Below is a small trained network, with its code and all its weights. Each question gives an input and a class and asks what happens when units are switched off, that is, made to give their printed mean instead of their output.

import numpy as np


def w(rows, s, z=0):
    codes = np.array(rows[::2]) - 128.0
    scale = np.full(codes.shape[1], s)
    scale[-1] = z or s
    return codes * scale


def norm(h):
    return h / np.sqrt((h * h).mean(-1, keepdims=True) + 1e-5)


def f(y):
    return y / 2 * (1 + np.tanh(0.7978845608 * (y + 0.044715 * y**3)))


def log_softmax(a):
    a = a - a.max(-1, keepdims=True)
    return a - np.log(np.exp(a).sum(-1, keepdims=True))


def net(x, mask):
    res = np.array(x, float).reshape(1, 6) / 4 @ E
    u = 0
    for l in range(4):
        y = f(norm(res) @ A[l][:, :-1].T + A[l][:, -1])
        res = res + np.where(mask[u : u + 6], y, B[l][:, -1]) @ B[l][:, :-1]
        u += 6
    return log_softmax(norm(res)[-1] @ U[:, :-1].T + U[:, -1])


A, B = {}, {}
E = w([
[125,125,127,124,129,129,128,128],'x0',
[143,175,195,109,163,224,208,124],'x1',
[118,203,115,142,204,121,90,131],'x2',
[136,93,195,64,158,141,31,3],'x3',
[203,44,86,125,194,178,77,186],'x4',
[74,50,209,160,215,63,166,168],'x5',
],0.0053)
A[0] = w([
[122,116,141,108,117,133,139,133,3],'0.n1',
[117,156,167,104,147,201,187,150,89],'0.n2',
[167,161,182,94,153,192,176,122,104],'0.n3',
[109,111,74,135,125,33,60,114,103],'0.n4',
[168,28,186,132,1,158,155,126,58],'0.n5',
[117,118,104,136,132,143,100,147,32],'0.n6',
],0.0058,0.0048)
B[0] = w([
[107,125,40,209,204,156,55,135,52],'0.n1',
[124,78,132,242,97,139,74,104,170],'0.n2',
[77,72,113,236,84,152,79,102,196],'0.n3',
[110,120,182,227,106,222,143,100,253],'0.n4',
[18,131,16,89,253,147,166,59,197],'0.n5',
[137,84,64,127,194,153,105,148,67],'0.n6',
],0.0064,0.0021)
A[1] = w([
[109,105,186,159,179,71,136,139,133],'1.n1',
[110,96,157,92,144,143,74,46,253],'1.n2',
[121,255,105,188,252,114,46,117,21],'1.n3',
[97,94,51,153,91,5,44,128,76],'1.n4',
[169,180,83,137,63,145,100,96,165],'1.n5',
[114,124,97,133,81,145,197,217,222],'1.n6',
],0.0059,0.0022)
B[1] = w([
[111,103,140,94,40,114,93,179,187],'1.n1',
[151,166,75,204,152,74,136,141,253],'1.n2',
[51,26,60,88,109,162,205,82,159],'1.n3',
[143,113,216,195,114,254,211,90,169],'1.n4',
[76,79,171,117,101,91,101,197,215],'1.n5',
[158,146,103,163,186,73,76,48,231],'1.n6',
],0.0086,0.0039)
A[2] = w([
[133,197,209,143,208,243,177,110,48],'2.n1',
[159,147,152,180,142,68,46,84,201],'2.n2',
[135,155,114,80,109,144,100,124,2],'2.n3',
[134,121,181,59,145,182,124,88,45],'2.n4',
[146,95,215,66,166,121,44,2,73],'2.n5',
[138,162,75,165,108,146,254,244,65],'2.n6',
],0.006,0.0055)
B[2] = w([
[136,61,131,194,82,151,78,111,114],'2.n1',
[139,151,113,146,103,134,218,201,253],'2.n2',
[155,109,144,156,123,126,38,154,106],'2.n3',
[253,127,80,211,121,116,52,88,104],'2.n4',
[166,136,27,221,129,50,137,147,140],'2.n5',
[168,64,83,162,123,72,76,38,132],'2.n6',
],0.0079,0.0058)
A[3] = w([
[119,112,202,250,78,254,87,116,34],'3.n1',
[156,198,46,109,39,201,84,107,110],'3.n2',
[224,46,92,114,186,191,90,200,123],'3.n3',
[115,99,187,32,79,127,79,212,106],'3.n4',
[63,98,98,130,94,100,215,118,255],'3.n5',
[139,152,107,34,51,138,50,174,83],'3.n6',
],0.006,0.0048)
B[3] = w([
[150,115,140,152,77,207,145,158,150],'3.n1',
[107,2,222,151,254,63,122,198,151],'3.n2',
[68,249,172,74,27,112,150,63,157],'3.n3',
[141,118,110,116,141,111,189,181,131],'3.n4',
[183,122,104,70,162,191,64,140,254],'3.n5',
[98,107,143,132,136,106,204,175,131],'3.n6',
],0.0084,0.0098)
U = w([
[148,147,117,104,134,138,138,161,246],'0',
[218,163,56,208,160,33,123,113,96],'1',
[129,82,181,221,82,206,128,108,97],'2',
[92,59,218,86,176,41,109,227,86],'3',
[76,67,72,65,183,141,110,12,108],'4',
[102,249,177,59,46,88,146,81,75],'5',
],0.011,0.013)

Each question gives the input, the list of numbers given to net, and the class t.
The units are the neurons (one row each of A and B). Each row of codes is followed by its name. A weight is (code - 128) times the scale printed after its matrix; where a second scale follows, it is the last column's (A, B and U).
mask holds one flag per neuron, layer by layer. A switched-off neuron (its flag False) gives its mean, the last column of its row in B, instead of its output. The means were averaged over made-up inputs and are rounded, as every weight is.
A unit's drop is (log p(t) with every unit on - log p(t) with that unit switched off) / (log p(t) with every unit on - log p(t) with every unit switched off).
The circuit of an input: a set's keep is (log p(t) with only the set's units on - log p(t) with every unit switched off) / (log p(t) with every unit on - log p(t) with every unit switched off). Starting from the 12 units with the biggest drops (on a tie, the unit counted first), units are removed one at a time, each time the one whose removal leaves the highest keep (on an exact tie, the one counted first), for as long as the keep stays at least 0.8.
circuit, biggest first: the units of the circuit, biggest drop first
most important unit: the unit with the biggest drop
top k neurons: the k neurons with the biggest drops, biggest first
k most important neurons of layer l: the k neurons of layer l with the biggest drops, biggest first
input [-7,0,0,0,6,-8], class 3: circuit, biggest first => (3.n2)
input [4,6,-5,-8,-7,3], class 1: circuit, biggest first => (2.n6, 1.n6)
input [-3,6,8,0,8,-8], class 3: circuit, biggest first => (3.n2, 3.n5)
input [4,6,7,-5,0,-3], class 4: circuit, biggest first => (1.n3, 2.n6)
input [-2,7,-7,-4,5,1], class 2: circuit, biggest first => (0.n2, 0.n3)
input [-2,0,8,8,7,7], class 1: top 3 neurons => (2.n5, 1.n5, 0.n5)
input [6,-6,-1,-2,4,-7], class 3: top 2 neurons => (3.n2, 0.n3)
input [0,3,-6,1,5,3], class 4: circuit, biggest first => (0.n5, 2.n2)
input [-6,-5,-7,1,8,6], class 5: top 4 neurons => (3.n3, 1.n5, 3.n2, 1.n3)
input [3,-2,7,-6,-6,6], class 4: circuit, biggest first => (1.n3, 1.n2, 2.n6, 2.n2)
input [2,8,-2,-8,-7,-5], class 1: top 2 neurons => (1.n6, 1.n4)
input [-3,-2,7,7,8,-4], class 5: top 2 neurons => (3.n3, 1.n6)
input [-2,-4,5,2,1,0], class 4: top 4 neurons => (1.n3, 0.n3, 0.n2, 2.n2)
input [7,-8,-8,-3,3,3], class 2: most important unit => 1.n4
input [-6,-4,6,-5,7,6], class 5: top 3 neurons => (3.n3, 1.n2, 1.n5)
input [-3,0,8,6,7,4], class 4: top 3 neurons => (1.n3, 1.n6, 3.n3)
input [0,-8,2,-7,1,6], class 2: top 2 neurons => (1.n4, 1.n2)
input [4,0,2,7,-5,-6], class 1: top 2 neurons => (2.n5, 1.n1)
input [-7,-4,-1,2,-3,5], class 0: top 2 neurons => (3.n2, 1.n5)
input [-1,-7,3,-6,1,-5], class 2: most important unit => 1.n4
input [6,-8,-8,1,2,-2], class 2: 2 most important neurons of layer 1 => (1.n4, 1.n3)
input [7,8,3,-8,6,-4], class 1: top 4 neurons => (1.n4, 0.n4, 1.n6, 2.n6)
input [0,-2,-6,-3,-5,-3], class 4: circuit, biggest first => (0.n5, 2.n2)
